Below is a small trained network, with its code and all its weights. Each question gives an input and a class and asks what happens when units are switched off, that is, made to give their printed mean instead of their output.

import numpy as np


def w(rows, s, z=0):
    codes = np.array(rows[::2]) - 128.0
    scale = np.full(codes.shape[1], s)
    scale[-1] = z or s
    return codes * scale


def norm(h):
    return h / np.sqrt((h * h).mean(-1, keepdims=True) + 1e-5)


def f(y):
    return y / 2 * (1 + np.tanh(0.7978845608 * (y + 0.044715 * y**3)))


def log_softmax(a):
    a = a - a.max(-1, keepdims=True)
    return a - np.log(np.exp(a).sum(-1, keepdims=True))


def net(x, mask):
    res = np.array(x, float).reshape(1, 6) / 4 @ E
    u = 0
    for l in range(2):
        y = f(norm(res) @ A[l][:, :-1].T + A[l][:, -1])
        res = res + np.where(mask[u : u + 15], y, B[l][:, -1]) @ B[l][:, :-1]
        u += 15
    return log_softmax(norm(res)[-1] @ U[:, :-1].T + U[:, -1])


A, B = {}, {}
E = w([
[61,192,155],'x0',
[127,128,128],'x1',
[126,126,129],'x2',
[49,93,1],'x3',
[65,90,169],'x4',
[128,127,129],'x5',
],0.0069)
A[0] = w([
[151,162,145,99],'0.n1',
[168,119,107,218],'0.n2',
[160,103,92,194],'0.n3',
[57,147,153,73],'0.n4',
[112,135,133,171],'0.n5',
[123,100,156,109],'0.n6',
[65,156,113,44],'0.n7',
[80,44,78,90],'0.n8',
[99,158,111,95],'0.n9',
[75,100,9,255],'0.n10',
[124,86,155,95],'0.n11',
[127,130,126,117],'0.n12',
[112,112,145,117],'0.n13',
[145,132,90,102],'0.n14',
[104,123,55,152],'0.n15',
],0.015,0.0036)
B[0] = w([
[140,73,126,141],'0.n1',
[211,215,74,163],'0.n2',
[196,164,133,162],'0.n3',
[118,94,86,150],'0.n4',
[143,178,202,137],'0.n5',
[157,128,109,132],'0.n6',
[115,89,87,146],'0.n7',
[220,199,196,183],'0.n8',
[93,70,120,136],'0.n9',
[109,254,104,245],'0.n10',
[171,97,130,133],'0.n11',
[161,127,150,126],'0.n12',
[118,162,70,129],'0.n13',
[155,113,47,137],'0.n14',
[120,202,124,179],'0.n15',
],0.0068,0.011)
A[1] = w([
[40,176,43,76],'1.n1',
[29,106,70,93],'1.n2',
[36,225,198,252],'1.n3',
[109,224,168,124],'1.n4',
[169,201,114,179],'1.n5',
[155,153,187,184],'1.n6',
[87,151,66,101],'1.n7',
[156,239,182,129],'1.n8',
[90,241,84,61],'1.n9',
[199,190,87,205],'1.n10',
[188,81,244,220],'1.n11',
[119,132,54,100],'1.n12',
[85,76,128,86],'1.n13',
[39,154,158,193],'1.n14',
[158,78,226,193],'1.n15',
],0.011,0.003)
B[1] = w([
[60,183,135,179],'1.n1',
[99,163,97,138],'1.n2',
[137,22,142,249],'1.n3',
[155,109,205,213],'1.n4',
[112,91,163,227],'1.n5',
[103,93,91,185],'1.n6',
[108,207,109,147],'1.n7',
[121,36,177,254],'1.n8',
[132,176,172,217],'1.n9',
[132,41,148,243],'1.n10',
[106,167,1,214],'1.n11',
[155,155,158,136],'1.n12',
[180,110,117,118],'1.n13',
[94,31,135,167],'1.n14',
[104,166,73,182],'1.n15',
],0.0071,0.0091)
U = w([
[217,83,66,105],'0',
[100,60,89,252],'1',
[197,233,112,85],'2',
[62,202,156,128],'3',
[131,114,4,157],'4',
[36,21,94,40],'5',
[146,160,195,158],'6',
[8,142,160,75],'7',
],0.016,0.0047)

Each question gives the input, the list of numbers given to net, and the class t.
The units are the neurons (one row each of A and B). Each row of codes is followed by its name. A weight is (code - 128) times the scale printed after its matrix; where a second scale follows, it is the last column's (A, B and U).
mask holds one flag per neuron, layer by layer. A switched-off neuron (its flag False) gives its mean, the last column of its row in B, instead of its output. The means were averaged over made-up inputs and are rounded, as every weight is.
A unit's drop is (log p(t) with every unit on - log p(t) with that unit switched off) / (log p(t) with every unit on - log p(t) with every unit switched off).
The circuit of an input: a set's keep is (log p(t) with only the set's units on - log p(t) with every unit switched off) / (log p(t) with every unit on - log p(t) with every unit switched off). Starting from the 12 units with the biggest drops (on a tie, the unit counted first), units are removed one at a time, each time the one whose removal leaves the highest keep (on an exact tie, the one counted first), for as long as the keep stays at least 0.8.
units of the circuit, in order: the units of the circuit, biggest drop first
unit that matters most: the unit with the biggest drop
top k neurons: the k neurons with the biggest drops, biggest first
top k neurons in layer l: the k neurons of layer l with the biggest drops, biggest first
drop of u: that unit's drop, to one decimal
input [3,8,6,-2,-8,2], class 1: units of the circuit, in order	0.n10, 0.n8
input [-1,1,1,-3,-1,-6], class 0: units of the circuit, in order	0.n10
input [-5,5,8,-8,7,6], class 4: top 2 neurons in layer 0	0.n10, 0.n8
input [-2,-7,6,7,1,-7], class 6: units of the circuit, in order	0.n8, 1.n11
input [4,-3,8,-8,-4,2], class 1: top 2 neurons in layer 0	0.n10, 0.n8
input [-7,0,-2,-8,5,-4], class 4: top 2 neurons in layer 1	1.n11, 1.n15
input [-5,4,-8,1,-4,-3], class 2: top 2 neurons in layer 1	1.n3, 1.n14
input [-4,-4,2,-3,2,1], class 4: top 2 neurons	0.n10, 1.n11
input [-4,-1,-4,-5,3,-7], class 4: top 2 neurons	0.n10, 1.n11
input [-2,3,7,4,6,1], class 6: top 2 neurons in layer 0	0.n8, 0.n10
input [-1,4,-5,8,1,5], class 6: top 2 neurons	0.n8, 1.n11
input [0,-5,4,-3,-6,-3], class 0: top 2 neurons in layer 1	1.n3, 1.n14
input [-4,4,7,-7,-3,6], class 0: top 2 neurons	0.n10, 0.n2
input [6,2,-6,-1,2,-2], class 5: unit that matters most	0.n10
input [-1,-7,-3,2,6,-1], class 6: top 2 neurons	0.n8, 0.n10
input [7,4,2,0,7,7], class 5: drop of 0.n10	0.3
input [-4,8,4,1,6,-5], class 6: drop of 0.n9	0.0
input [8,-7,1,-4,-4,8], class 1: drop of 0.n10	0.1
input [-2,-2,3,-4,5,0], class 4: drop of 0.n10	0.7
input [-5,1,5,7,7,3], class 6: unit that matters most	0.n8
input [-2,1,-8,-8,0,-3], class 0: top 2 neurons	0.n10, 1.n11
